Below is a small trained network, with its code and all its weights. Each question gives an input and a target symbol and asks what happens when units are switched off, that is, made to give their printed mean instead of their output.

import numpy as np


def w(rows, s, z=0):
    codes = np.array(rows[::2]) - 128.0
    scale = np.full(codes.shape[1], s)
    scale[-1] = z or s
    return codes * scale


def norm(h):
    return h / np.sqrt((h * h).mean(-1, keepdims=True) + 1e-5)


def f(y):
    return np.maximum(y, 0)


def softmax(a):
    e = np.exp(a - a.max(-1, keepdims=True))
    return e / e.sum(-1, keepdims=True)


def log_softmax(a):
    a = a - a.max(-1, keepdims=True)
    return a - np.log(np.exp(a).sum(-1, keepdims=True))


def net(x, mask):
    ids = ['ΓΛΠΣΦΨβδεζημξ'.index(c) for c in x.split()]
    T = len(ids)
    res = E[ids] + P[:T]
    u = 0
    for l in range(2):
        q, k, v = (norm(res) @ M[l].T for M in (Q, K, V))
        z = softmax(np.where(np.tri(T) > 0, q @ k.T / 3**0.5, -1e9)) @ v
        res = res + np.where(mask[u], z, O[l][:, -1]) @ O[l][:, :-1]
        u += 1
        y = f(norm(res) @ A[l][:, :-1].T + A[l][:, -1])
        res = res + np.where(mask[u : u + 12], y, B[l][:, -1]) @ B[l][:, :-1]
        u += 12
    return log_softmax(norm(res)[-1] @ U[:, :-1].T + U[:, -1])


Q, K, V, O, A, B = {}, {}, {}, {}, {}, {}
E = w([
[90,60,115,156,46,184],'Γ',
[103,87,142,154,139,163],'Λ',
[111,190,107,145,72,103],'Π',
[184,41,72,186,162,94],'Σ',
[131,191,54,78,162,67],'Φ',
[105,146,149,101,1,142],'Ψ',
[100,72,161,103,155,124],'β',
[190,107,169,68,94,70],'δ',
[157,206,164,79,186,106],'ε',
[40,153,24,18,172,84],'ζ',
[137,162,140,81,104,139],'η',
[147,78,91,166,94,71],'μ',
[155,29,51,162,151,185],'ξ',
],0.02)
P = w([
[110,212,155,182,150,132],'0',
[212,8,84,84,61,96],'1',
[253,23,102,86,45,139],'2',
[101,201,29,14,116,62],'3',
[184,160,106,73,96,112],'4',
[175,160,98,66,105,125],'5',
[220,127,106,58,97,133],'6',
[163,137,61,62,81,124],'7',
],0.0068)
Q[0] = w([
[143,69,130,115,99,121],'L0H0',
[161,120,93,153,46,139],'L0H0',
[57,187,192,254,166,59],'L0H0',
],0.007)
K[0] = w([
[76,145,134,97,102,253],'L0H0',
[107,193,209,154,107,163],'L0H0',
[120,73,55,33,52,201],'L0H0',
],0.005)
V[0] = w([
[6,195,164,143,160,254],'L0H0',
[177,29,224,104,99,78],'L0H0',
[123,148,193,14,106,130],'L0H0',
],0.0081)
O[0] = w([
[198,146,166,39,200,245,2],'L0H0',
[70,127,161,160,207,137,238],'L0H0',
[55,2,196,60,156,143,222],'L0H0',
],0.0084,0.0072)
A[0] = w([
[100,127,151,58,111,162,122],'L0N0',
[120,207,180,125,36,114,125],'L0N1',
[81,157,71,168,111,168,61],'L0N2',
[126,160,99,220,70,150,21],'L0N3',
[137,113,193,107,91,35,63],'L0N4',
[121,147,37,139,71,89,216],'L0N5',
[176,50,162,114,190,146,198],'L0N6',
[146,115,85,70,147,50,169],'L0N7',
[101,160,148,112,254,121,252],'L0N8',
[76,89,75,193,139,98,222],'L0N9',
[103,173,190,115,56,142,72],'L0N10',
[86,134,190,174,124,189,129],'L0N11',
],0.0091,0.0023)
B[0] = w([
[95,79,128,193,180,50,174],'L0N0',
[90,188,75,175,183,59,185],'L0N1',
[93,30,138,190,148,138,139],'L0N2',
[104,37,152,147,109,158,142],'L0N3',
[99,130,133,147,195,119,254],'L0N4',
[208,45,141,255,82,200,205],'L0N5',
[78,154,81,173,119,61,183],'L0N6',
[193,115,175,94,112,81,222],'L0N7',
[135,143,46,183,109,133,158],'L0N8',
[142,147,97,139,231,61,228],'L0N9',
[91,118,23,172,62,113,168],'L0N10',
[96,103,78,51,154,120,149],'L0N11',
],0.0073,0.0082)
Q[1] = w([
[111,161,80,132,246,64],'L1H0',
[129,255,149,145,138,243],'L1H0',
[123,175,247,95,204,166],'L1H0',
],0.0066)
K[1] = w([
[140,98,38,108,99,139],'L1H0',
[198,36,216,174,103,2],'L1H0',
[173,33,120,126,93,72],'L1H0',
],0.006)
V[1] = w([
[168,107,111,2,152,82],'L1H0',
[177,176,125,161,188,101],'L1H0',
[140,39,163,116,212,191],'L1H0',
],0.0099)
O[1] = w([
[61,155,135,115,52,136,4],'L1H0',
[94,254,211,199,139,54,93],'L1H0',
[103,126,178,121,195,186,4],'L1H0',
],0.012,0.0019)
A[1] = w([
[152,114,98,206,135,159,156],'L1N0',
[89,187,43,105,130,118,157],'L1N1',
[220,174,122,102,81,141,109],'L1N2',
[136,236,147,126,190,153,253],'L1N3',
[106,113,124,12,114,164,170],'L1N4',
[78,123,77,208,111,183,130],'L1N5',
[184,74,104,154,84,77,112],'L1N6',
[87,115,119,146,202,88,180],'L1N7',
[136,78,76,63,128,102,206],'L1N8',
[207,91,197,147,118,110,104],'L1N9',
[122,150,9,169,145,123,99],'L1N10',
[178,96,99,90,157,152,129],'L1N11',
],0.011,0.0036)
B[1] = w([
[145,118,184,126,116,232,172],'L1N0',
[149,79,113,63,125,180,161],'L1N1',
[85,191,112,120,99,112,141],'L1N2',
[27,175,119,83,81,102,156],'L1N3',
[152,82,204,165,70,183,149],'L1N4',
[111,149,204,115,125,177,176],'L1N5',
[52,179,70,91,137,140,246],'L1N6',
[114,255,62,98,110,175,254],'L1N7',
[126,193,159,106,153,136,233],'L1N8',
[108,182,135,123,178,176,175],'L1N9',
[104,112,80,81,176,197,195],'L1N10',
[222,207,236,166,180,71,151],'L1N11',
],0.008,0.0093)
U = w([
[184,112,144,112,186,170,144],'Γ',
[136,249,157,94,119,168,72],'Λ',
[208,185,74,115,101,126,75],'Π',
[166,163,113,193,119,140,121],'Σ',
[148,153,122,124,100,117,46],'Φ',
[168,82,68,28,140,129,131],'Ψ',
[88,162,169,87,206,191,37],'β',
[48,100,120,139,192,87,143],'δ',
[152,131,209,119,127,53,254],'ε',
[95,124,116,91,47,138,93],'ζ',
[130,67,187,120,133,155,151],'η',
[175,116,105,179,158,110,60],'μ',
[173,136,131,161,156,137,114],'ξ',
],0.011,0.0044)

Each question gives the input, a string of symbols that net reads in full, and the target symbol t.
The units are the heads (3 rows each of Q, K, V and O) and the neurons (one row each of A and B). Each row of codes is followed by its name. A weight is (code - 128) times the scale printed after its matrix; where a second scale follows, it is the last column's (O, A, B and U).
mask holds one flag per unit, layer by layer, with each layer's heads first. A switched-off unit (its flag False) gives its mean, the last column of its rows in O or B, instead of its output. The means were averaged over made-up inputs and are rounded, as every weight is.
A unit's drop is (log p(t) with every unit on - log p(t) with that unit switched off) / (log p(t) with every unit on - log p(t) with every unit switched off).
The circuit of an input: a set's keep is (log p(t) with only the set's units on - log p(t) with every unit switched off) / (log p(t) with every unit on - log p(t) with every unit switched off). Starting from the 12 units with the biggest drops (on a tie, the unit counted first), units are removed one at a time, each time the one whose removal leaves the highest keep (on an exact tie, the one counted first), for as long as the keep stays at least 0.8.
circuit, biggest first: the units of the circuit, biggest drop first
unit that matters most: the unit with the biggest drop
k most important neurons: the k neurons with the biggest drops, biggest first
k most important neurons of layer l: the k neurons of layer l with the biggest drops, biggest first
drop when u is switched off: that unit's drop, to one decimal
input Λ δ Γ δ, target Λ: unit that matters most	L0H0
input Ψ δ Λ, target Ψ: circuit, biggest first	L1H0; L0H0; L0N10
input Λ δ Π, target Λ: circuit, biggest first	L0H0; L1H0
input Λ ζ Λ, target Λ: circuit, biggest first	L0H0; L1H0
input ζ δ ξ, target ζ: circuit, biggest first	L1H0; L0H0
input Ψ ζ Ψ Ψ Φ, target Ψ: 2 most important neurons	L1N7; L0N9
input ε δ Φ, target ε: 2 most important neurons	L1N7; L0N7
input Ψ Ψ δ Ψ Σ β, target Ψ: circuit, biggest first	L1H0; L0N10
input Ψ Ψ Π Ψ δ ζ Ψ, target Ψ: circuit, biggest first	L1H0; L0H0
input Λ ζ μ Π ζ Λ, target Λ: 2 most important neurons of layer 0	L0N0; L0N6
input β ε Ψ μ δ δ Γ, target β: circuit, biggest first	L0H0; L1H0
input Ψ β Λ, target Ψ: 2 most important neurons	L0N6; L0N4
input Ψ ξ Λ η, target Ψ: 2 most important neurons of layer 1	L1N7; L1N1
input Σ δ Π, target Σ: most important neuron of layer 0	L0N5
input Ψ Σ Σ, target Ψ: 2 most important neurons of layer 1	L1N6; L1N10
input β Σ Γ Γ η δ Ψ ξ, target β: 2 most important neurons of layer 0	L0N5; L0N0
input ε δ Ψ, target ε: 2 most important neurons of layer 0	L0N8; L0N0
input Λ Ψ δ, target Λ: drop when L0H0 is switched off	0.5
input δ δ δ δ δ Ψ Ψ, target δ: drop when L0H0 is switched off	0.6
input ζ δ β, target ζ: drop when L1H0 is switched off	0.8
input Ψ Ψ Γ ζ, target Ψ: drop when L0N1 is switched off	0.0
input δ Ψ δ, target δ: most important neuron of layer 0	L0N4
